Below is a small trained network, with its code and all its weights. Each question gives an input and a class and asks what happens when units are switched off, that is, made to give their printed mean instead of their output.

import numpy as np


def w(rows, s, z=0):
    codes = np.array(rows[::2]) - 128.0
    scale = np.full(codes.shape[1], s)
    scale[-1] = z or s
    return codes * scale


def f(y):
    return np.maximum(y, 0)


def log_softmax(a):
    a = a - a.max(-1, keepdims=True)
    return a - np.log(np.exp(a).sum(-1, keepdims=True))


def net(x, mask):
    res = np.array(x, float).reshape(1, 7) / 4 @ E
    y = f(res @ A[0][:, :-1].T + A[0][:, -1])
    res = res + np.where(mask, y, B[0][:, -1]) @ B[0][:, :-1]
    return log_softmax(res[-1] @ U[:, :-1].T + U[:, -1])


A, B = {}, {}
E = w([
[197,64,140,119,78,113,110,174,221,148],'x0',
[136,149,142,133,160,118,254,166,173,69],'x1',
[92,165,121,51,28,225,149,100,178,98],'x2',
[83,186,90,87,162,94,151,115,87,90],'x3',
[160,152,25,87,143,119,111,163,150,157],'x4',
[29,175,106,171,63,48,98,201,113,76],'x5',
[167,66,157,144,211,139,175,138,132,136],'x6',
],0.0083)
A[0] = w([
[132,112,138,104,84,188,87,112,169,165,241],'N0',
[134,156,164,189,155,75,174,184,154,80,82],'N1',
[115,165,13,118,146,137,160,144,52,100,216],'N2',
[134,137,103,89,69,149,190,148,226,112,157],'N3',
[68,84,157,206,157,87,209,182,95,100,121],'N4',
[20,222,143,121,113,82,145,126,44,81,208],'N5',
[156,83,133,169,95,123,13,92,103,192,166],'N6',
[162,80,162,138,128,163,46,68,140,254,225],'N7',
[158,144,100,55,81,135,144,153,201,133,254],'N8',
[68,111,181,105,81,178,99,131,161,114,241],'N9',
],0.0072,0.0034)
B[0] = w([
[205,77,104,101,115,187,159,196,81,160,200],'N0',
[176,71,161,137,158,101,136,180,190,102,187],'N1',
[80,171,64,100,163,145,34,101,165,164,208],'N2',
[164,137,61,100,135,60,54,176,189,195,201],'N3',
[152,120,182,135,142,104,87,129,219,132,216],'N4',
[46,138,160,170,119,80,51,59,139,113,254],'N5',
[133,124,79,72,107,86,62,211,52,164,215],'N6',
[255,74,112,92,156,143,161,190,69,114,235],'N7',
[144,152,74,69,114,71,56,114,152,182,209],'N8',
[122,111,99,79,141,189,137,99,88,199,195],'N9',
],0.0082,0.0099)
U = w([
[236,148,29,58,168,81,82,220,142,219,178],'0',
[130,254,94,176,37,175,244,189,103,26,1],'1',
[169,161,111,117,12,217,238,140,149,121,58],'2',
[94,162,141,115,68,130,119,165,39,138,96],'3',
[86,150,224,205,100,61,89,147,184,40,38],'4',
[20,249,91,110,141,131,97,5,138,140,190],'5',
[238,85,236,99,224,209,250,74,141,121,189],'6',
],0.0069,0.0053)

Each question gives the input, the list of numbers given to net, and the class t.
The units are the neurons (one row each of A and B). Each row of codes is followed by its name. A weight is (code - 128) times the scale printed after its matrix; where a second scale follows, it is the last column's (A, B and U).
mask holds one flag per neuron, in row order. A switched-off neuron (its flag False) gives its mean, the last column of its row in B, instead of its output. The means were averaged over made-up inputs and are rounded, as every weight is.
A unit's drop is (log p(t) with every unit on - log p(t) with that unit switched off) / (log p(t) with every unit on - log p(t) with every unit switched off).
The circuit of an input: a set's keep is (log p(t) with only the set's units on - log p(t) with every unit switched off) / (log p(t) with every unit on - log p(t) with every unit switched off). Starting from all 10 units, units are removed one at a time, each time the one whose removal leaves the highest keep (on an exact tie, the one counted first), for as long as the keep stays at least 0.8.
units of the circuit, in order: the units of the circuit, biggest drop first
unit that matters most: the unit with the biggest drop
top k neurons: the k neurons with the biggest drops, biggest first
drop of u: that unit's drop, to one decimal
input [-2,6,-1,-6,0,2,4], class 6: units of the circuit, in order => [N6, N8]
input [4,3,4,8,-6,-4,-6], class 5: units of the circuit, in order => [N7]
input [-1,6,-2,-4,-2,-5,-3], class 6: units of the circuit, in order => [N6, N2]
input [-1,-1,1,1,3,1,1], class 5: units of the circuit, in order => [N7, N6, N3]
input [4,-4,-6,4,-4,4,-8], class 4: units of the circuit, in order => [N5, N8]
input [1,-2,-1,0,0,-2,6], class 6: top 2 neurons => [N3, N8]
input [7,-6,5,7,-8,8,-5], class 5: units of the circuit, in order => [N5, N9]
input [0,5,2,-4,-3,4,-1], class 4: top 4 neurons => [N7, N6, N0, N2]
input [1,0,-2,-3,-6,-4,3], class 6: top 3 neurons => [N3, N8, N2]
input [2,3,-1,1,0,1,-8], class 5: top 2 neurons => [N7, N6]
input [3,3,-5,6,-2,1,8], class 6: drop of N3 => 0.1
input [-2,-4,-8,6,2,0,-4], class 5: drop of N4 => 0.0
input [-7,-2,-5,8,-1,6,-2], class 5: drop of N2 => 0.2
input [1,-2,-6,8,3,8,-2], class 5: unit that matters most => N2
input [-4,3,-7,1,1,-2,5], class 6: drop of N3 => 0.2
